Each row has a class, written as a number after it.
[6,14,2,-17,-29,18,9,13,21,31,30,-18,7,15,-19,-65,-37,6,-30,18,-2,20,3,9,-2,-9,23,52,-4,51,24,-22,12] : 5
[-12,-39,15,-1,4,-30,16,21,8,-4,31,4,-8,-28,-10,-31,21,-21,-3,16,1,-11,2,0,20,11,0,10,-24,-25,-24,-31,-31] : 9
[-5,18,-10,-2,-21,-19,-3,1,-2,18,20,-7,-8,4,3,-19,-31,-2,4,-6,22,38,-7,5,11,-6,-19,-16,-20,0,2,13,-2] : 2
[-39,-4,28,8,44,18,30,-21,25,0,18,-10,-2,-38,-5,-3,-26,26,-33,0,41,56,12,16,-3,-12,16,-27,6,8,-20,18,10] : 1
[24,59,37,-2,-14,26,-8,6,3,24,-51,-55,-58,75,-9,-65,-42,-16,0,-61,-12,-66,7,-5,-34,1,-28,14,-21,63,39,23,51] : 10
[4,-13,-16,7,7,21,-7,20,9,22,-45,-8,-9,67,-6,-29,21,20,-10,14,25,-12,-28,5,6,-7,8,-26,-32,-5,4,-2,-29] : 8
[-7,-5,35,-3,-18,19,-9,-45,17,-14,22,-9,15,-60,-20,-15,45,-46,-19,-6,2,36,22,-18,-26,-12,-6,33,10,24,0,-9,13] : 4
[-20,10,-36,5,-4,-22,-6,6,11,15,4,4,9,12,4,-10,3,0,2,-1,21,40,-8,24,20,-29,0,-8,-9,-5,-11,-11,-13] : 11
[-1,3,-31,-13,-2,26,-33,-2,8,4,-49,-39,-36,28,31,-29,-6,-23,-38,-56,25,-21,43,3,26,24,12,17,-16,-23,14,-49,-39] : 5
[-40,29,-1,-12,-40,-27,-32,-69,-14,18,-13,-8,-5,-12,-3,18,-3,1,10,-19,35,6,26,-4,0,17,-2,-44,26,1,15,37,-11] : 0
[0,-6,3,-8,33,52,19,30,26,17,59,-3,23,31,13,-5,-13,-14,-22,53,2,84,-9,-6,-19,2,-3,0,-1,-8,-6,-1,-11] : 5
[-16,-10,2,-13,7,-30,0,19,23,30,25,12,-18,16,-10,-11,20,-7,-6,-2,2,34,5,1,6,20,-4,-16,-14,-34,-32,-17,-45] : 11
[-20,32,30,-17,-7,-44,1,-23,-11,-16,2,17,-26,-38,-6,26,-55,12,11,-29,-13,-48,14,-6,-7,54,9,-6,9,6,-11,16,21] : 4
[-11,11,-7,4,-11,-25,-33,-19,9,14,11,-3,22,14,-8,-34,21,-13,-19,-10,23,50,19,16,-6,-32,-10,-28,22,33,-19,13,-4] : 8
[-23,-27,-7,-3,-11,-38,28,21,26,25,83,8,25,-47,-2,-9,-22,-18,13,51,24,43,0,-6,-8,30,-27,15,-15,-15,-4,12,-3] : 7
[-9,26,-25,5,-1,-7,-3,-75,-22,40,-44,-1,-10,75,-3,-13,39,65,-20,-30,11,39,-14,32,50,-60,-18,-55,13,-6,-4,2,-20] : 2
[-14,29,16,-3,-2,19,-25,2,-4,29,20,-13,-21,-3,4,7,-23,-11,-1,-6,-5,20,8,8,-32,29,3,-33,12,12,4,39,5] : 12
[-34,5,23,22,13,24,19,33,46,34,58,-6,-19,26,-14,-37,-28,22,-28,11,10,64,3,15,-10,42,-14,-24,14,6,0,15,-13] : 0
[-7,17,-11,1,-15,-29,-5,-6,3,23,17,0,1,0,-8,-2,-5,0,6,-7,-5,37,1,13,5,-18,-6,-13,-1,-3,-9,11,-2] : 11
[-3,14,-9,16,0,-19,13,48,9,11,16,-4,-12,43,15,-23,-34,-15,6,-21,-6,-7,-3,14,-1,12,-18,3,-14,17,-11,4,3] : 10
[29,41,-19,-17,-2,-71,8,34,-33,31,-25,5,-60,-10,-6,-33,-6,35,44,-4,49,21,-39,-5,35,25,-39,-95,-4,-31,2,3,-28] : 6
[30,12,25,-13,5,-2,6,21,-10,28,-22,7,-43,57,-3,1,24,34,-9,-21,-16,-9,10,-23,6,37,-18,-17,-13,-20,-8,-3,-15] : 3
[-11,10,-6,7,5,-11,6,6,7,-7,28,-2,1,17,5,-17,-34,-3,-10,0,-10,-11,-10,20,7,-11,7,17,-7,11,0,1,8] : 3
[-42,30,-1,8,35,22,-12,56,39,2,16,-23,-11,53,17,-16,-27,-16,-18,-20,40,53,28,3,16,1,3,19,-17,-14,-24,-7,-20] : 9
[-6,1,-16,-19,-25,-67,-1,-6,-9,30,12,12,-1,-15,-24,-21,-9,-18,35,6,18,35,5,-6,-12,35,-27,-33,-9,-8,4,16,-8] : 10
[-32,2,11,-5,-8,-50,17,-25,3,-10,10,-7,6,-49,-10,17,-15,32,17,21,14,-40,8,0,16,-24,-12,57,-21,-3,5,12,32] : 9
[-29,18,39,9,4,-24,-6,19,32,7,53,8,10,49,-2,9,-42,38,5,37,-29,-45,-16,2,-40,23,-13,25,16,23,-18,46,41] : 8
[-10,-21,-24,-6,-5,40,-5,23,-19,0,60,13,3,18,19,-5,-43,-64,-23,-12,-40,20,-20,15,-21,62,50,-48,13,2,-17,-3,-46] : 0
[7,23,9,-9,17,-99,-6,5,-28,-1,-40,44,17,-4,38,77,-5,-3,84,-13,40,-6,42,-26,5,60,-72,-51,13,-64,-14,18,-4] : 10
[-6,25,30,-12,5,19,7,9,10,7,19,-10,-3,-1,24,13,-84,29,-6,9,16,-6,16,-3,-13,46,9,22,6,11,10,13,22] : 8
[12,4,-10,3,-15,-12,-14,4,-9,-2,13,-16,4,36,-2,-24,-21,-19,-5,-8,-22,2,-1,13,4,-23,-6,-8,-7,19,0,8,11] : 12
[3,-16,-16,-10,1,20,11,24,-17,1,32,-4,41,19,37,3,-48,7,-32,30,-26,29,-22,12,-1,33,10,41,1,17,-4,-36,-2] : 4
[-14,-20,9,21,22,18,5,-11,37,-17,34,-2,-12,-33,9,-14,-16,18,-68,-25,5,18,20,23,15,-13,15,-11,2,8,-32,-14,-38] : 8
[-31,-9,-25,20,31,1,-4,-20,20,-6,4,-6,19,28,-5,3,12,6,-12,24,20,35,-3,17,2,-25,-15,-19,-23,-10,1,16,-4] : 6
[-58,36,-5,-14,2,-43,-43,-24,25,24,-69,-32,-24,-56,-17,-20,-15,25,24,21,94,2,-1,26,13,-35,0,-5,-17,-11,31,12,-2] : 11
[-2,-23,-26,-11,-45,-10,-24,6,3,6,39,14,-24,-5,-4,-36,31,-39,-7,1,-30,-39,11,8,10,26,24,-26,24,-3,-2,-27,-57] : 12
[-11,-6,-31,-1,-29,12,-49,-8,-14,-34,5,-12,19,-34,40,1,17,-56,-2,32,14,-17,-3,8,-3,-49,1,-18,2,18,-7,10,-7] : 1
[-10,13,25,-8,-14,-30,-13,6,24,-6,25,-4,-28,25,-10,-30,-11,-9,-2,-5,-12,-9,8,-21,2,47,-17,-17,26,-20,-9,-10,-25] : 4
[-7,21,-20,2,-2,-8,-7,7,3,10,2,-11,-9,25,1,-27,-22,-7,-1,-32,14,28,0,17,12,-19,-1,-8,10,9,4,0,4] : 2
[-4,-2,22,5,27,30,23,23,23,-5,55,-5,-1,52,-2,-44,-66,-20,-21,-4,-25,4,-12,17,-18,27,21,-12,3,22,-4,-10,6] : 12
[-7,16,-19,11,-16,-16,-14,1,-7,6,10,-10,11,13,2,-10,-2,-1,-5,-14,-2,16,6,5,11,-19,-18,3,-18,6,-2,9,-3] : 9
[-18,26,-15,14,1,-51,5,30,15,27,12,0,-2,9,1,-21,-22,27,6,-13,26,13,-5,20,19,-7,-27,5,1,10,-15,10,17] : 7
[-27,4,-4,-4,38,7,10,30,17,14,8,6,10,30,6,58,17,37,15,62,17,49,-29,-21,-15,17,-21,-14,7,-41,-6,34,-14] : 4
[19,-55,3,41,13,0,78,62,27,-10,57,28,6,20,-27,2,4,19,-10,20,-11,71,-9,-41,-2,61,-10,-63,-5,-33,-19,5,-20] : 4
[2,18,16,7,39,76,-17,-18,33,2,10,-22,0,20,7,-49,-23,-27,-48,-18,18,87,6,23,-4,-8,-13,-47,23,5,19,-17,-49] : 0
[-2,31,-5,16,12,0,2,13,3,10,3,-36,-2,24,6,-30,-46,2,-15,-22,7,22,-2,28,14,-27,0,20,-9,27,8,3,17] : 6
[-14,-7,2,32,36,17,15,18,19,1,6,1,-13,79,17,-31,-18,15,-26,0,-12,-1,-20,25,-1,11,-19,-50,-9,4,-21,-3,-14] : 10
[-35,-15,-28,-8,-15,-32,-34,-31,-3,-30,-18,-30,1,-34,47,21,-3,-33,-5,-11,-11,-114,35,22,-4,-17,-4,67,17,17,12,-12,9] : 10
[9,-34,-57,-7,-29,-19,-3,-25,-23,5,25,8,42,7,7,6,0,-2,5,53,12,35,-38,-13,-7,21,-28,-25,-61,-16,17,2,-26] : 6
[-8,-4,-6,5,19,34,16,53,-1,16,17,-15,4,73,21,-31,-57,5,-7,25,6,18,-33,11,-23,29,1,-6,-14,23,10,3,36] : 2
[-37,-43,-18,11,-1,16,2,18,-9,-6,19,57,22,-27,31,75,18,21,-9,19,-14,-27,-14,3,-24,72,66,-15,6,-18,-40,-19,-25] : 11
[19,10,-6,-4,35,-13,27,36,-14,12,-11,-16,-12,18,14,-6,-21,-26,30,-17,26,-5,-2,-16,-23,33,-66,-29,-53,-13,21,21,21] : 9
[3,22,-6,3,1,-26,8,22,-3,0,-4,7,-8,16,12,5,-8,10,10,-22,2,-16,4,9,20,-23,-18,3,-12,6,-19,11,12] : 1
[-16,14,19,11,16,14,-14,6,28,-23,-5,4,-8,5,-19,15,2,21,-16,-13,-9,9,7,3,2,-27,12,11,21,5,-9,11,-3] : 0
[-7,-14,5,-6,10,-2,26,3,-11,4,32,8,0,-1,8,20,3,23,-15,6,-4,1,-28,-12,-16,22,28,2,11,2,-19,3,3] : 3
[-7,-25,9,15,0,10,21,7,42,27,43,-23,1,41,-32,-46,6,-16,-19,-13,3,67,18,-15,-20,39,-36,-8,1,-12,20,5,-12] : 0
[-11,14,-12,3,-10,-2,-5,6,-5,0,18,3,-20,8,-2,-9,-33,-9,3,-13,-12,-20,-5,18,-1,11,22,-31,6,14,1,15,2] : 12
[21,28,-25,-2,-15,-28,-2,0,-26,23,9,-27,-8,37,5,-28,-19,0,-9,-28,-7,26,-9,12,18,-20,-19,-15,-11,21,-1,8,1] : 6
[-22,12,4,-3,28,3,20,-27,4,58,12,1,34,54,-5,-16,1,42,-20,22,37,101,0,18,-8,9,-28,-10,-11,10,6,9,11] : 3
[-36,-41,2,18,24,-22,27,19,28,5,-2,27,-29,-31,-18,14,59,55,-7,30,49,1,-18,-11,8,26,12,-31,-17,-42,-20,-1,-31] : 3
[7,-38,-16,-9,-10,33,31,22,25,27,53,-3,3,25,-41,-71,14,-13,-19,44,-17,47,-27,4,-18,12,-12,4,-10,21,31,-15,-14] : 0
[-19,-8,-24,0,-13,-38,-2,-26,-33,0,16,-1,25,-12,3,24,-21,6,15,34,7,8,-12,12,-17,-8,-12,-37,-10,20,2,46,45] : 12
[13,19,32,-9,-9,41,-13,-45,-21,-14,-20,10,-17,-25,15,4,-1,-13,-11,-42,-28,-60,12,9,-17,0,18,15,14,35,10,-14,27] : 2
[2,-8,-24,14,18,22,43,23,-19,-4,-1,4,-1,42,11,-7,-1,11,33,17,43,13,-53,-36,-25,57,-30,-65,-32,-24,15,10,29] : 9
[-55,8,14,26,24,-11,2,32,13,-28,-26,25,11,-12,32,35,-64,9,24,-10,45,-80,-9,25,-5,56,41,-3,7,3,1,0,3] : 0
[45,-25,4,12,-1,-10,42,67,-16,-3,47,-12,-15,30,-5,-25,-9,-19,-11,-21,-38,27,-11,-11,4,-5,1,-13,-4,16,-30,-1,23] : 12
[-10,17,-20,-2,-11,-9,-9,22,10,0,14,7,-4,15,6,-32,-5,-1,-5,-4,9,-1,-20,18,13,-25,-7,9,-21,19,-18,-8,-2] : 1
[1,24,2,14,-1,-30,0,7,1,9,25,-23,-4,20,-1,-25,-33,-8,-3,-24,-8,12,1,14,6,-9,-15,6,-7,15,-4,12,13] : 6
[34,7,27,3,-17,-34,-10,-13,-30,-14,46,-12,20,16,46,4,-2,-51,12,-55,-23,-8,2,-30,-29,34,-33,-14,52,-1,-36,2,28] : 8
[-24,-30,50,1,12,26,25,13,22,-50,61,19,-28,-49,-16,2,-33,-23,-26,20,-50,-83,9,-1,-36,27,66,32,2,34,-18,6,37] : 3
[2,7,8,19,-3,51,-41,14,-2,-19,-46,-34,-27,39,26,-44,-35,-25,-25,-18,19,-59,-28,14,-12,9,21,-39,-37,29,15,-9,-7] : 12
[-19,25,-24,18,2,-5,-14,1,16,13,0,-15,3,20,5,-31,-22,-11,-13,-18,23,31,1,30,20,-28,7,-10,-7,3,-1,1,-9] : 5
[-3,21,-2,9,-16,-32,-6,6,8,10,1,-5,8,-8,7,-29,-36,15,-2,-5,29,14,-7,14,32,-17,-10,6,-8,7,-8,-9,-3] : 7
[-34,37,20,2,16,20,-3,-17,14,3,17,24,-12,42,15,-30,-46,10,-1,3,32,22,-20,24,8,17,-3,-43,-11,5,-12,-7,0] : 2
[13,-47,23,22,27,15,31,47,23,14,39,7,30,37,0,-31,-5,4,-48,-5,-21,47,18,17,4,19,23,18,9,12,-36,-34,-17] : 8
[-35,23,11,-7,-7,-46,-37,-2,31,11,-12,22,13,1,-14,-3,6,18,14,37,31,29,11,21,26,-38,-5,3,-14,-12,-20,-6,-25] : 11
[13,-7,40,2,17,39,29,40,33,-31,24,13,-36,-31,-9,-18,0,9,1,15,-2,4,-27,-15,23,-7,22,26,-8,-35,-25,-35,-13] : 1
[-47,-7,10,30,5,-8,65,12,13,7,36,29,-12,-5,0,30,-32,58,13,26,25,-44,-18,-1,-16,61,20,-5,-17,5,4,33,44] : 3
[42,19,2,-1,13,21,6,-38,-40,-8,-68,-41,8,84,16,-31,-13,-24,16,-16,-9,-44,-11,20,18,-68,-19,-19,-5,28,38,-1,46] : 12
